Below are the code and all the weights of a small trained network. Each question names an input and a target symbol and asks about switching units off, where a switched-off unit gives its printed mean instead of its output.

import numpy as np


def w(rows, s, z=0):
    codes = np.array(rows[::2]) - 128.0
    scale = np.full(codes.shape[1], s)
    scale[-1] = z or s
    return codes * scale


def norm(h):
    return h / np.sqrt((h * h).mean(-1, keepdims=True) + 1e-5)


def softmax(a):
    e = np.exp(a - a.max(-1, keepdims=True))
    return e / e.sum(-1, keepdims=True)


def log_softmax(a):
    a = a - a.max(-1, keepdims=True)
    return a - np.log(np.exp(a).sum(-1, keepdims=True))


def net(x, mask):
    ids = ['εζηλξπτφψ'.index(c) for c in x.split()]
    T = len(ids)
    res = E[ids] + P[:T]
    u = 0
    for l in range(3):
        r = norm(res)
        for j in range(3):
            rows = slice(4 * j, 4 * j + 4)
            q, k, v = (r @ M[l][rows].T for M in (Q, K, V))
            z = softmax(np.where(np.tri(T) > 0, q @ k.T / 4**0.5, -1e9)) @ v
            o = O[l][rows]
            res = res + np.where(mask[u + j], z, o[:, -1]) @ o[:, :-1]
        u += 3
    return log_softmax(norm(res)[-1] @ U[:, :-1].T + U[:, -1])


Q, K, V, O = {}, {}, {}, {}
E = w([
[169,75,117,129,30,111,189,80],'ε',
[27,79,173,86,174,204,129,112],'ζ',
[170,83,64,82,98,101,154,4],'η',
[83,171,96,226,146,144,134,203],'λ',
[117,137,125,217,63,125,178,185],'ξ',
[241,121,80,141,134,202,134,140],'π',
[61,136,117,219,67,75,171,162],'τ',
[97,88,115,175,31,57,184,89],'φ',
[160,182,73,187,197,208,109,194],'ψ',
],0.0022)
P = w([
[110,114,106,12,82,102,136,253],'0',
[151,104,162,167,166,115,239,148],'1',
[143,59,134,185,157,111,167,149],'2',
[153,109,157,198,137,130,173,120],'3',
[113,63,91,154,109,125,102,163],'4',
[133,76,127,197,112,148,88,112],'5',
[97,102,106,133,52,150,39,134],'6',
[98,129,126,185,128,154,138,73],'7',
[78,163,127,149,63,177,94,72],'8',
[68,188,151,154,114,140,129,51],'9',
],0.0019)
Q[0] = w([
[87,44,132,139,50,130,156,5],'L0H1',
[229,158,77,42,130,155,116,77],'L0H1',
[166,149,123,40,240,198,59,41],'L0H1',
[165,39,103,26,94,47,184,3],'L0H1',
[129,154,98,182,154,128,141,167],'L0H2',
[173,76,88,151,76,125,199,125],'L0H2',
[103,141,202,27,177,127,62,102],'L0H2',
[93,132,132,112,148,157,141,144],'L0H2',
[194,105,114,86,146,157,118,83],'L0H3',
[89,89,151,145,71,92,172,82],'L0H3',
[100,134,116,134,148,139,79,68],'L0H3',
[162,123,175,67,126,63,119,109],'L0H3',
],0.0074)
K[0] = w([
[72,67,192,103,55,139,122,46],'L0H1',
[255,134,65,103,120,158,139,91],'L0H1',
[203,124,77,62,216,204,79,89],'L0H1',
[174,69,108,56,87,40,170,32],'L0H1',
[124,170,94,175,123,144,116,147],'L0H2',
[169,87,100,167,95,121,143,99],'L0H2',
[115,117,151,69,150,134,130,163],'L0H2',
[116,134,135,118,108,113,102,158],'L0H2',
[160,137,82,90,163,118,124,85],'L0H3',
[106,120,129,177,81,115,118,100],'L0H3',
[46,111,116,86,143,124,98,84],'L0H3',
[167,116,125,95,102,59,184,101],'L0H3',
],0.0083)
V[0] = w([
[197,131,155,114,155,187,164,227],'L0H1',
[138,111,197,183,65,76,113,192],'L0H1',
[226,48,149,70,111,113,171,163],'L0H1',
[197,101,143,118,138,132,129,195],'L0H1',
[70,104,136,114,129,211,163,130],'L0H2',
[131,67,254,116,162,150,141,110],'L0H2',
[123,179,44,100,44,148,123,179],'L0H2',
[210,137,100,88,76,40,171,166],'L0H2',
[182,127,145,132,118,105,144,188],'L0H3',
[101,157,69,142,63,116,104,83],'L0H3',
[172,167,107,165,114,106,138,105],'L0H3',
[121,119,145,120,141,80,128,76],'L0H3',
],0.0025)
O[0] = w([
[52,118,106,92,88,63,173,22,86],'L0H1',
[141,132,96,61,188,172,85,61,109],'L0H1',
[6,171,92,165,171,130,99,142,212],'L0H1',
[41,115,131,115,119,119,114,50,119],'L0H1',
[124,165,84,204,124,83,181,95,148],'L0H2',
[153,141,118,237,196,202,92,61,58],'L0H2',
[117,167,88,51,76,74,179,158,161],'L0H2',
[183,139,117,48,182,101,160,217,254],'L0H2',
[141,110,149,131,209,159,123,160,154],'L0H3',
[44,173,112,154,132,93,139,119,174],'L0H3',
[110,98,114,159,201,126,117,96,171],'L0H3',
[105,114,146,132,99,145,142,69,83],'L0H3',
],0.0024,0.0011)
Q[1] = w([
[104,118,93,186,73,160,157,153],'L1H1',
[135,138,172,87,194,90,81,160],'L1H1',
[115,118,87,180,63,169,175,105],'L1H1',
[114,105,76,189,107,157,172,126],'L1H1',
[181,107,143,130,129,160,142,162],'L1H2',
[136,144,104,111,169,107,105,81],'L1H2',
[113,127,67,130,142,81,179,120],'L1H2',
[178,110,132,119,143,148,139,170],'L1H2',
[99,60,75,117,234,57,228,193],'L1H3',
[95,183,167,33,205,47,123,142],'L1H3',
[108,162,113,47,57,98,2,160],'L1H3',
[94,9,25,108,133,151,39,218],'L1H3',
],0.0093)
K[1] = w([
[66,123,177,119,109,175,88,75],'L1H1',
[196,134,57,100,136,67,145,170],'L1H1',
[57,124,197,146,119,182,106,85],'L1H1',
[55,88,191,110,141,176,128,83],'L1H1',
[148,154,123,69,70,108,102,192],'L1H2',
[138,143,107,144,145,134,95,86],'L1H2',
[118,160,84,148,129,86,152,119],'L1H2',
[190,156,102,57,63,82,113,168],'L1H2',
[82,179,98,29,178,45,216,166],'L1H3',
[131,214,156,70,74,127,143,92],'L1H3',
[200,203,199,219,96,185,177,43],'L1H3',
[132,103,178,183,244,114,254,96],'L1H3',
],0.0097)
V[1] = w([
[182,155,41,150,124,47,119,60],'L1H1',
[107,120,70,250,46,111,142,95],'L1H1',
[136,103,45,134,145,136,162,89],'L1H1',
[144,182,28,236,99,139,122,89],'L1H1',
[135,215,92,128,141,51,78,87],'L1H2',
[115,71,132,143,163,213,198,141],'L1H2',
[165,91,101,193,183,74,133,119],'L1H2',
[78,107,63,53,17,146,131,159],'L1H2',
[182,96,157,162,92,31,123,164],'L1H3',
[38,47,215,121,96,172,149,163],'L1H3',
[102,93,132,100,120,255,186,192],'L1H3',
[109,232,114,214,146,101,137,172],'L1H3',
],0.0037)
O[1] = w([
[162,162,65,95,124,154,164,114,82],'L1H1',
[164,113,43,197,70,111,201,115,222],'L1H1',
[120,177,97,140,151,115,177,129,218],'L1H1',
[134,144,8,159,112,89,153,117,169],'L1H1',
[163,159,199,109,145,115,52,194,71],'L1H2',
[62,82,83,158,145,150,185,100,196],'L1H2',
[86,173,181,159,153,165,172,174,163],'L1H2',
[181,100,124,154,106,42,134,113,253],'L1H2',
[68,222,125,145,203,48,119,126,150],'L1H3',
[64,51,61,62,85,73,134,16,125],'L1H3',
[134,133,57,1,20,182,178,54,201],'L1H3',
[162,192,246,159,148,90,177,59,103],'L1H3',
],0.0043,0.003)
Q[2] = w([
[10,68,118,131,115,218,165,97],'L2H1',
[159,57,180,177,45,26,94,133],'L2H1',
[229,145,72,77,154,102,101,111],'L2H1',
[130,15,119,113,60,69,109,90],'L2H1',
[47,167,179,78,155,124,69,118],'L2H2',
[115,163,162,157,173,64,146,96],'L2H2',
[140,62,100,129,66,198,119,172],'L2H2',
[145,161,22,106,141,47,145,126],'L2H2',
[39,52,166,226,41,193,146,88],'L2H3',
[48,168,27,101,185,211,138,115],'L2H3',
[59,131,115,137,103,206,183,1],'L2H3',
[185,71,109,51,41,64,78,85],'L2H3',
],0.0071)
K[2] = w([
[11,83,106,178,127,197,189,97],'L2H1',
[133,107,217,149,86,76,44,135],'L2H1',
[214,119,95,2,136,105,106,147],'L2H1',
[55,37,179,99,78,105,46,106],'L2H1',
[92,74,122,92,192,65,175,58],'L2H2',
[167,195,63,104,184,51,154,88],'L2H2',
[81,92,188,131,37,209,60,166],'L2H2',
[172,156,122,203,148,133,161,84],'L2H2',
[25,130,167,144,103,165,87,128],'L2H3',
[84,156,81,41,193,157,153,142],'L2H3',
[43,125,172,44,128,165,112,64],'L2H3',
[161,46,65,175,50,126,172,25],'L2H3',
],0.0078)
V[2] = w([
[42,88,120,41,120,113,100,159],'L2H1',
[103,124,148,2,92,149,47,120],'L2H1',
[60,118,209,103,113,116,38,125],'L2H1',
[155,161,100,191,220,115,157,59],'L2H1',
[205,106,174,175,74,152,218,110],'L2H2',
[91,118,115,70,116,31,115,123],'L2H2',
[126,172,87,75,97,171,140,182],'L2H2',
[166,72,113,215,160,149,175,192],'L2H2',
[148,92,124,126,128,99,208,22],'L2H3',
[169,99,190,71,101,143,69,76],'L2H3',
[161,116,111,8,131,94,71,166],'L2H3',
[136,89,223,40,106,56,44,158],'L2H3',
],0.0035)
O[2] = w([
[189,225,46,163,112,98,91,172,221],'L2H1',
[184,224,170,151,129,50,118,189,140],'L2H1',
[188,193,98,63,196,105,64,147,75],'L2H1',
[4,82,160,90,102,125,125,69,64],'L2H1',
[77,144,46,95,204,146,132,149,222],'L2H2',
[197,113,80,169,62,109,112,132,220],'L2H2',
[136,157,160,110,136,136,53,70,143],'L2H2',
[85,204,101,48,137,131,170,169,188],'L2H2',
[117,254,125,117,91,145,111,191,255],'L2H3',
[31,158,175,105,168,169,180,137,119],'L2H3',
[47,90,124,204,102,154,161,121,213],'L2H3',
[27,114,77,96,157,220,179,78,189],'L2H3',
],0.0037,0.0024)
U = w([
[208,189,49,157,89,61,123,187,115],'ε',
[55,64,64,106,79,155,190,89,253],'ζ',
[165,15,135,195,189,145,58,149,197],'η',
[141,152,217,127,130,104,153,67,140],'λ',
[106,205,153,94,113,131,99,83,26],'ξ',
[163,127,127,52,163,249,174,254,7],'π',
[87,160,167,110,181,78,116,90,90],'τ',
[54,145,102,138,203,60,45,99,32],'φ',
[225,109,241,161,64,198,181,115,118],'ψ',
],0.0057,0.0023)

Each question gives the input, a string of symbols that net reads in full, and the target symbol t.
The units are the heads (4 rows each of Q, K, V and O). Each row of codes is followed by its name. A weight is (code - 128) times the scale printed after its matrix; where a second scale follows, it is the last column's (O and U).
mask holds one flag per head, layer by layer. A switched-off head (its flag False) gives its mean, the last column of its rows in O, instead of its output. The means were averaged over made-up inputs and are rounded, as every weight is.
A unit's drop is (log p(t) with every unit on - log p(t) with that unit switched off) / (log p(t) with every unit on - log p(t) with every unit switched off).
The circuit of an input: a set's keep is (log p(t) with only the set's units on - log p(t) with every unit switched off) / (log p(t) with every unit on - log p(t) with every unit switched off). Starting from all 9 units, units are removed one at a time, each time the one whose removal leaves the highest keep (on an exact tie, the one counted first), for as long as the keep stays at least 0.8.
circuit, biggest first: the units of the circuit, biggest drop first
unit that matters most: the unit with the biggest drop
heads that matter: for each layer, one digit per head in row order, 1 if its drop is at least 0.15 and else 0, layers parted by /
input ψ π φ π φ π φ ζ, target φ: unit that matters most -> L1H3
input η ζ ξ φ π η ψ, target φ: circuit, biggest first -> [L1H1 L0H1 L1H3]
input ψ ζ η ψ ψ ε ε π, target ψ: heads that matter -> 110 / 101 / 010
input ψ λ η π τ ξ η η ψ φ, target ε: heads that matter -> 100 / 110 / 001
input η η τ η ζ φ ψ η ψ ε, target ψ: circuit, biggest first -> [L1H3 L1H1]
input η ε η ψ ε ψ τ ζ τ, target ψ: heads that matter -> 110 / 101 / 000
input τ π τ η η ζ η φ π ψ, target η: circuit, biggest first -> [L1H3 L0H1 L1H1 L2H3]
input ε η π π, target ζ: heads that matter -> 110 / 000 / 100
input ε π ζ ψ η ξ φ, target ψ: circuit, biggest first -> [L1H3 L0H1 L1H1]
input τ λ λ ψ ψ ζ ε φ, target ψ: circuit, biggest first -> [L0H1 L1H3 L1H1]
input λ ζ η, target λ: circuit, biggest first -> [L1H1 L1H3]
input η ζ η π η η π η φ τ, target π: heads that matter -> 100 / 101 / 000
input φ ξ ζ, target φ: circuit, biggest first -> [L1H1 L0H2 L2H1 L1H3]
input λ π ε η ψ ζ η ξ, target ψ: circuit, biggest first -> [L1H1 L1H3 L0H1]
input ψ ζ η, target ψ: unit that matters most -> L2H2
input π ζ η ε η ε τ π, target η: circuit, biggest first -> [L1H3 L1H1 L0H2 L2H3]
input η ψ ζ ψ η, target ψ: circuit, biggest first -> [L1H3 L0H1 L1H1]
input η ε η τ η η η ζ ε λ, target η: circuit, biggest first -> [L1H1 L1H3 L2H3]
input φ λ η η π ψ η ζ ξ, target ψ: circuit, biggest first -> [L1H3 L1H1]
input ψ ψ ζ, target ψ: unit that matters most -> L2H2
input φ η η ψ ζ ψ ξ η π, target ψ: circuit, biggest first -> [L1H3 L1H1]
input φ η ξ ε η τ η ε ζ ξ, target η: circuit, biggest first -> [L1H3 L1H1 L2H3]
input ξ ψ φ ξ ψ η ε ψ η ζ, target ε: heads that matter -> 110 / 101 / 101
input η π ζ ε π η η ψ, target π: heads that matter -> 110 / 101 / 101
input ε λ ψ π π λ ζ η, target π: heads that matter -> 111 / 101 / 010
input π η φ ζ, target π: heads that matter -> 111 / 111 / 101
input η τ π ξ π ξ ψ η φ, target ε: unit that matters most -> L0H1
input π π ζ, target π: heads that matter -> 111 / 101 / 101
input ζ ψ φ η ε λ ε, target η: heads that matter -> 110 / 101 / 010
input ζ η π λ π η, target π: heads that matter -> 111 / 100 / 100
